After every row comes roughly how far along a hidden order it lies, from 0 to 9.
[  1   1  -3  -2   2  10  -4   4   6 -21   3  -1  -1   7   5  -2   7  -1
   1  -1  -1  -6   0   0  -1   1 -13  13   2  -6   2  -1  -3 -11   0  -2
  -3  -1   0   0   2   3  -3  -3   6   0   1   4  15   2   0  -5   0  -2
  -4   5  -2  -6  -2 -14   4   2   4   1  -6  -1   0  -3  -7   6  -2  -3
  -2   0   0  -5   1  -3   4   2   1   5   8  -9  -1   1  -1  10  -7   4
   1   8  -4   3  33  -3  -6  -3  -1   1   1  -6  -2  -1  -1   2  -1   3
   1   6   9  -9   0   0   5   4   2   6  -1   7   6  -5  -1   3   0 -11
   5  -8   6  -1   1   1  -5  -8  -5   7  -1   1  -6   6   6  -1   3   0
  -1   1   4   3  -1   0   0   2  10   0  -7   0   0]  2
[ -3  15   2   6  -2  -6  -9   0   1  13   5  -2  -5  -6   1   1 -17   0
  -4  -8  -1   0  -5   4   0   4  12 -23   8  12   1  -1  -5  13  18  -3
  29 -10   2  -3  21 -16  -8   6   6   5  16  -3   0  -8   2  -6   1  -7
   6   1  -9  -3   1   1   5   1   9   3  21   0 -11   4   3  18   2   6
   4  -5  -5 -13   2  -3  12   5  -7  -3  -8  -7   3   5 -12   1  29  18
  -6   5  -2  -2  -9   3  23 -10  -4  -9   0  22  -3   5   5  -8   8  -3
   1 -11  16  11 -22   1   2  -2  -4   4  12 -44  -4   6  -1   3  -1  12
  17   8  14   8   6  -6   8  14 -13  -1  -8   3  -4   0   3 -21  -2   9
  -4   3   1 -24 -21   1  -3 -14  -2   5  -5   1  -7]  9
[ -3  -5  -2   4   4  -3 -11   1  -4 -18  -1  -1  -4  -2  10  -4  11   0
  -2   0   2 -19  -6   3  -5   5   4  -4   6   2   3   0  -7   3   0  -1
  14  -5   0   2   8  -1  -8   0   5   2   6   5   4  -8   0  -4   2  -2
  -2   9  -1   0   0   0   0   4 -14  15   5   3   2  -3  -3  11  -1   1
   0  -1   4 -13   0   9  19   2   9   8   6 -12   4  -3  -2   3  14  47
  -4  21  -3   3  25   2  11   0  -2  -5  -2  -5  -4   1  -2  -3   3  -1
   6  -6  13  -1 -10   4   1   3  -5   5   5   0   3 -17   0   1   0   4
   0  -7  12   3   0  -3   2  -9  -2  -2   0   7  -6  -2  13 -10  -3   0
  -2   4  -2   6  -3   3  -5 -12  13   4  -3   2  -6]  4
[  1  -2  -2  -2   1   0  -5  -5   9 -20   1   0  -2   6   2 -13  -8  -6
   1  -4  -5   6   0  -3   0   3  -7   9  -8   0   3   0  -5  -5   0 -10
  -5   0   1  -4   8  -1 -20  -2   5   0   1   6  12   1   0  10   0  -1
   4   6  -2  -7   3   7  -1   4  -8   9  -7  -4  -3  -2  -5  10  -4   0
   7  -1  -6 -11   1  -2  -2   0  21  -3   3  -7   3   4   3   6 -14 -20
   3  12   4   1  -1   0  -4  -5  -2   0  -1 -15  -3  -1  -1   0   4   3
  11   1  10  -8  -4   2  -1   6   1  10   0  -1   0   2   0  -3  -2  -3
   7 -11  -1  -2   3  -3  -8  -2  -2  -5   2  -3  -5  -4   1 -12   1   6
   0  -1   4   1  -5  -1   3  -3   7   3   6  -4  -1]  2
[  2  -4  -3   2   2  10 -12   3 -18 -12   4   0  -1  10   8   1  -9   3
  10   3   9 -14   0   1  -4   9  -6  13  13  -2   2  -1   6 -20  11  -7
  20   0   0  -2   5  -6  -5   1  13   0   8   2   2  -1   0 -11   3  -2
 -11   3  -5 -19   0 -30  -1   2  18  11  25   9  -2  -3  -8   2  -4   0
   8  -1  -5  17   2   5  20   3   7   6   6   0   1  -9  -6  -2  26  41
  -5  -7 -17  -3  35   3   1   2  -3  -4   4  12   5   2   5   3   1   8
 -18 -15 -11   4  -4   4  13   1  -5  -8   6 -21   8   1  -4   5   1  16
  16   1  11   5   2   1   7 -11 -11  -3  -3  11  -4   0   5  -5  -6   6
  -4   1  -8  -5 -18   1  -4   0   9   2 -26   6  -7]  9
[  3   1  -3  -1   3  12  -8   4 -38 -36   5   2  -2  11   0   0 -10  -2
   8  -1   9   4   1  -1  -5   8  -7  11  16  -4   3  -5  11  -4   9 -14
  16  -1   0  -6  12 -10 -14   3  14   3  -2  -2  -9   5   1  -9   0   0
  -7   4  -7 -13   3 -28  -3   3  15   2  19   4  -1  -4  -4   5   0   0
  22   0  -7  14   4   9   7  -2  -1   6   2 -13  -1  -8  -7 -28  11  10
  -2 -18 -10  -5  26  -1  -9   2 -10  -4   4  15   3  -2   3  -4  -2   9
 -31 -16  -9  32  -7  -3   7   5  -2   2  -3 -22   9  16  -3   5   2   6
  16 -13  13   3   5   4  -2 -12 -17   1   0   8  -8   9   4 -19  -4   6
  -4  -3 -10 -14 -18   0   3   5   4   3  -9  -1  -5]  5
[ -3  11   2   0  -3   4 -13   1 -21 -44   2  -2   9  -3   8  17  -6   3
   1   7   4  -7  -2  -1  -4   5  11 -14  10   4   2   1  -9  -4  14 -11
  15 -13   0   2  12   1   8   7   8   2  14  -2  11   0   2   1   2  -5
   3   3  -6   1  -1 -27   3   2  20   9  11   3 -12  -1   0  20   0   3
   0  -7  -6  -5   1  11  19   6  16  16  -4   0   5  -5 -14 -10  13  39
  -3  20  -8  -2  29  -2  15   1  -4   2   0  14  -6   8   6  -3  -1   1
  -7 -17   0  15 -10  -3  10   8  -1   2  11  -9   7 -11   1  -1  -1  10
  10  15   9   3   4  -5   9  15 -14   2   4   6  -7   7  20 -12 -10   5
  -7   2 -15 -28  -7   4  -4 -10   7   4  -7  -2  -7]  1
[ -7   0  -1   4   4  -5 -12   0  -9 -44  -1   0  -3  -9  11   8  16   6
  -4   4   7 -23  -5   1 -10   5  18 -14   4   1   3   1 -14   5   5  -2
  17  -6   0   5   8  -2  -4   4   5   2   7   0  -2  -9   1   4   7  -6
   0   7  -2   5  -3  -6  -1   4 -10  12  18   4   0  -1  -2  13   3   4
  -3  -3   2 -18   1  13  29   4  13  11   1  -6   3 -12  -8  -1  25  58
  -6  25  -5   1  -5   3  20   2  -2  -7  -2   3  -2   9   2  -8   0  -3
   1 -21   9   5   0   3   1  -6  -7   3   9   2   0 -27   2   3  -1  16
   0   5  17   5  -1  -3   8  -7  -2   6   0  10  -2  -7  19  -7  -7  -2
  -9   3  -6  -9   1   5  -9 -13   7   4 -10   0  -9]  5
[ -2   5   0   3   0 -15 -10  -8 -13 -20  -4   0   1 -13   5  -1 -11   1
   4   3   1   4  -2  -3  -6   2  30 -20   4  13   5   0 -17  18  18  -5
  14 -10   1   3  16  -6  -8  12   9   1  23   2  -1  -6   3   6   6  -8
   5  -1  -5   2  -2   3  -2   1  -1   9  22   2  -9   4   2  10   1   7
  13  -7  -5 -12   4   8  22   6   8   0  -8   3   8  -6  -4 -16  18  33
  -4  14  -1  -3 -43   5  28   0  -4  -5   1   5  -2  11   8 -10   5  -6
   9 -39   9  15  -3   1   0  -2  -4  -4  11 -27  -7  -8  -1 -10  -2  14
  11  22   9   8   2  -8  14   4   1  -7   3   2   1  -8  10 -30  -9  13
  -8  -2 -11 -31 -11   3  -4 -13  -8   4  -1  -3  -8]  5
[  5   1  -3  -1   5  13  -5   5   0  51   1  -3   0   9   2  -9 -13  -8
   7  -5  -9   2   0   4  12   4 -27  20  -1   5   2  -1  15 -15   1  -1
  -5   3   0  -3   5   1  -6  -3   6   1   9   8  22   1   1 -17  -1   5
  -5   5  -5  -8  -1   1   2   2  -2   7  -6  -7   4  -4  -2   8  -9  -5
  13  -2  -5   1   0  -1  15   1  -2  -1   6 -13   1   9  -3   0 -12   2
   2  -7  -1   1  63   5   1  -5  -3   1   3  -5  -1  -8  -1   5   7   8
   3   9  15   4 -18   0   8  16  -1   5   0 -13  10  11  -5  -2   0  -5
  13 -13   2   4   3  -3  -4   3  -4 -10   0   2  -8   0 -12  -7   3   7
   3   2  -2  13 -17   0   2  -2  10   1   2   2   0]  0

[ 13  -5  15   5 -22   7  20  21  -7  -3   5  -2   4   3 -11   4 -16  16]  9
[  6  -9  11   8 -25   7  19   8  -4  -3  -2  -1   3   5 -13   7 -19  14]  8
[ -4   8  -2   4  -3   0  -5   2 -18  -4  -6  -1   4  -6   7   0  12   2]  4
[  5  -4  19 -17 -31  13   0  47 -10  -2   2   0   3   2  -8  -1   6  21]  9
[ -8  20  -2   2  11   1 -19  61 -28   3 -16 -11   5 -10  14  -7  26 -11]  1
[  9  -4  18   2 -23   8  18  26 -10  -2  -2  -7   2   3 -11   3 -10  14]  7
[-11  12   6 -23 -18  12 -31  37 -24  -2 -11   4   4  -6   5  -5  24   8]  7
[-14   9  -8   5  -1  -2 -18   4 -18   1 -10  -4   1  -9  11  -2  24 -18]  1
[-20  14  -8  -4  -6   7 -30  57 -33   5 -33  -6   6  -8  14  -4  45  -9]  1
[  3  12   4   7   1  -2   3  -3 -15  -5   1  -4   4  -7   5  -1 -11   5]  4
[  2  -5  11   3 -25   7  11  26  -9  -1  -8  -5   1   3  -7   4   2  10]  6
[-17   7 -13  12  -5  -7 -20 -22 -14   4  -6  -3  -2  -7  12   0  23 -18]  0
[ 29  10  23  21   1  -6  41  17   1  -8  23 -15   0  -1  -8   2 -47  15]  8
[  3  18   0  10   7  -8   7 -12  -4  -6   9  -5   1 -11   9  -2  -6  -4]  3
[ -8  24  -2   0   3   3 -16  34 -27   1 -18  -9   5 -10  10  -4  18  -5]  2
[-17   8 -12   4  -5  -3 -16 -20 -17   1 -12  -1  -1  -4  11  -1  27 -16]  1
[-13 -22  -7   0 -28   2   4 -18  -3   4 -29   8  -4   6  -4   8   0   3]  3
[-13 -18 -14   8  -8  -3   3 -22  -5   5 -29   5  -2   2   2   2   1  -3]  1
[  1  21   6 -14   5   7 -25  31 -26  -5  -1  -2   5  -8  10  -5  11   4]  6
[ -1  18   0   1   6   2 -15  22 -27  -4  -8  -7   5  -9   8  -5   9   5]  4
[-12   6  -2 -14 -27  15 -23  29 -26  -1 -26   3   6  -4   3   0  25   6]  6
[  7   6  16   2 -13   6   9  33 -14  -5   0  -8   2  -3  -2  -2  -1  13]  6
[ -6  18   2  -3   8  -1 -12  26 -22  -3  -9  -6   5  -8  10  -5  10   2]  4
[  2 -13   9   7 -23   0  20 -14   2  -3   0   3  -5   3  -8   7 -16   4]  5
[  1  12  19 -21 -19  12 -16  40 -16  -5  16   1   2  -5   4  -5  24  11]  9
[ -2  14  -2   9   0  -6  -1 -10 -13  -4  -1  -1   2  -6   7  -1  -3  -6]  3
[  9 -10  11  10 -20   2  22   6   2  -4   3  -4  -2   2 -10   6 -15  12]  6
[  0  -6  11  -4 -32  13   8  31 -14   1 -13  -1   4   5 -11   5  -3  21]  8
[ -6  19   0  -7   8   4 -19  39 -29   0 -27  -7   5  -9  10  -6  20  -2]  3
[-14  -9 -14   4 -10  -3  -7 -24  -5   1 -21   4   0  -3   7   4  15  -8]  2
[  3 -10  10   3 -21   2  12   5  -9  -1 -14  -1  -2   1  -2   5  -6   5]  5
[ -7 -13   4  -1 -43   9   1  19 -11   0 -22   2   1   3  -9   7   9  10]  6
[  3 -10   0   9  -2  -6  17  -6  -1  -1  -7   1  -5   1  -1   4 -10   3]  4
[ -8  14  -5  -4  -6   3 -13   6 -22  -5 -13  -2   3 -10   9  -2  16  -2]  3
[ -6   3   0   0 -17   7  -9  10 -22  -1 -24   1   4  -3   2   3   9   6]  5
[ -7 -22  -6   4 -20   0   8 -39   1   1 -18   6  -6   9  -9   9  -9   2]  3
[-10   5 -12  18   9 -11 -13 -20  -8   2  -5  -6  -4  -7  11  -3  13 -20]  0
[  2  15   6 -12 -16   8 -16  19 -22  -3  -7  -3   5 -10   4  -4   9  10]  6
[ -6 -20 -11   4  -9  -3   4 -31   1   3 -26   6  -4   4  -4   6 -12   2]  3
[  4   9   0  11   0  -4   6 -13 -10  -6  10  -1   1  -9   4   0  -9   0]  4
[ -5   6 -14  18   3 -12  -7 -32  -2  -1  -4  -4  -3  -5   9   1   5 -19]  0
[-12   1 -12   9  -5  -6 -10 -23  -8  -1  12   3   0  -5   6   3  11 -11]  2
[ -5   6  -4   0  -9   2 -14  -1 -12  -3 -11   0   4  -8   5   0  11   0]  4
[  1  -4  11   6 -13   0  -5   9  -8  -2  -9   0  -1   1  -2   4  -7   5]  5
[ -8 -14   7  -3 -33   9  -1  24 -19   1 -26   1   0   5  -6   6   8  11]  6
[  1  -7   1   8  -8  -4   8  -5 -12  -4  -8  -2  -1   0   0   3 -10   3]  4
[-20  -4 -14   0 -18   2 -18 -12 -14   1 -21   6   0  -5   6   3  24  -6]  2
[  5  -3  17   4 -22   4  15  24 -10  -3 -10  -7   0   4  -6   4 -10  12]  6
[ -9  13  -7  14 -11  -7  -7  -5 -14  -1  -6  -5   1 -12  11  -2  14 -18]  1
[ -4 -19  -9   1 -10  -1  -1 -15  -9   4 -35   6  -2   5  -2   7   5  -1]  3
[  3 -14   9   5 -28   5  19  -4   2  -3  -2   2  -1   6  -7   6 -13  15]  7
[ -7   3   0  -4 -17   9  -5  -3 -23  -2 -21   0   4  -6   3   1  17  10]  5
[ -7   5  -5   2 -12  -1  -5 -10 -16  -4 -10   2   1  -7   2   1   7  -3]  3
[ 15  17  -1  17   5 -14  16 -22  -7  -8  23  -7  -1 -11  10   1 -33  -6]  3
[-11   7  -7   3 -10   1 -16  -5 -14  -3 -12   2   1 -12   6   0  17  -7]  3
[ -1  13   2  -2  -5   7 -20  15 -23  -4 -12  -1   5  -7   4  -2   1   1]  5
[ -6  13  10 -14 -18  10 -21  29 -14  -5  -2  -1   3  -5   2  -4  17  10]  7
[-18  -1 -13   3 -13   1 -17 -16 -16   2 -22   5  -1  -4   8   1  22 -11]  2
[  1 -11   8   2 -48   9   6  13 -10  -1 -14   0   1   5 -10   7  -5  13]  7
[-36  -4 -16  -8 -33  10 -39  14 -28   3 -45  11   3  -4   8   3  49  -6]  2
[ -7   9  -1  -1 -10   6 -13  14 -24  -3 -16  -3   5  -6   5  -1  10   5]  5
[-10   8  -2   2 -11   2  -6  -4 -18  -3 -16   1   3  -3   5  -1   4   3]  4
[ -5  10   6 -13 -15   9 -17  21 -22  -4  -9   0   4  -5   4  -5  13   8]  6
[ -8 -14  -9   8  -5  -5   2 -24  -4   3 -25   3  -3   4   1   5  -5  -3]  2
[ -3  -8   7   2 -21   8   5  20 -15  -1 -18  -3   0   2  -5   3   3   8]  5
[  2  -4  17 -13 -31  12  -4  39   3  -1  -9  -1   1   1  -6   0  11  19]  8
[  9  -5  12  18 -17   4  21  17 -12  -4  -3  -6   1   3 -10   5 -17  14]  7
[ -3  -5  -6  10  -4  -6   5 -17  -6  -1 -15   1  -3  -2   4   4  -7  -3]  3
[ 18 -10  10  17  -5  -8  34 -56  14  -7  18  -2  -9   4  -8   7 -47   3]  5
[ -2  18   0   3   5  -1 -11  13 -23  -3  -8  -5   4  -8   9  -3  10   4]  3
[ 11  -4  12  11  -9  -1  22  10  -7  -4  -6  -7  -2   0  -4   3 -21   5]  5
[ 19   7  19  12 -16   2  32  15  -3  -5   6  -9   1  -1  -9   2 -32  17]  8
[  2 -18   4   5 -18  -2  14 -30  10  -2  -7   3  -7   6 -10   7 -17   4]  4
[-13   1 -14  13   5  -8 -12 -28  -6   0 -10  -1  -2  -9  11   1   2 -18]  0
[  0 -18 -10   7  -2  -7   8 -32   3   4 -18   5  -4   6  -2   6 -12   2]  2
[ -4 -11  -6  15  -2  -4   8 -20  -2  -1 -18   1  -3  -1   2   3 -10  -3]  2
[  0  -9   5   3 -18   0  11  -1  -6  -1 -11  -1  -2   2  -3   3 -10   4]  5
[  9  26  10   0  28  -1  -3  30 -19  -4   9 -11   2 -12  12  -8  -4   3]  4
[ -2   2  -2   5  -9   1  -1 -16 -14  -2  -9   0   0  -6   3   2  -4   4]  4
[ -6  16   2  -9  -5   7 -22  39 -25  -2 -15  -4   5  -8   8  -5  18   5]  4
[  2 -20  -4   4  -2  -7   9 -30   7  -1  -8   3  -6   2  -4   5 -26   4]  3
[ 13   3  20   4 -20   6  22  30  -9  -4   3  -8   2   1  -6   2 -12  17]  8
[ -7   5  -6   5 -10  -3  -2 -13 -13  -3  -1   2   0  -7   8   2   3  -6]  3
[  9  16  20 -14 -17   5  -4  33 -15  -8  25  -4   1  -5   0  -5   1  16]  9
[  5 -20   1   8 -12  -4  14 -27  10  -1 -11   4  -6   5  -6   7 -18  -3]  4
[  1 -22   5   2 -40   3  17 -25   7  -4  -2   9  -1   7 -13  10 -10  12]  8
[-33  -6 -20  -7 -30   9 -40   0 -22   5 -40   9   2  -4   7   4  50 -15]  1
[ -4   5  -5   4  -4  -1 -11 -10 -16  -2  -6   2   1  -8   8   1  14 -13]  3
[ -1   3   3   7  -5  -2   2 -10 -12  -4  -7  -1   1  -4   4   2  -3   1]  4
[-25 -29 -13 -14 -53  16 -24  -1 -11   6 -53  16  -3  12 -13  11  35   4]  5
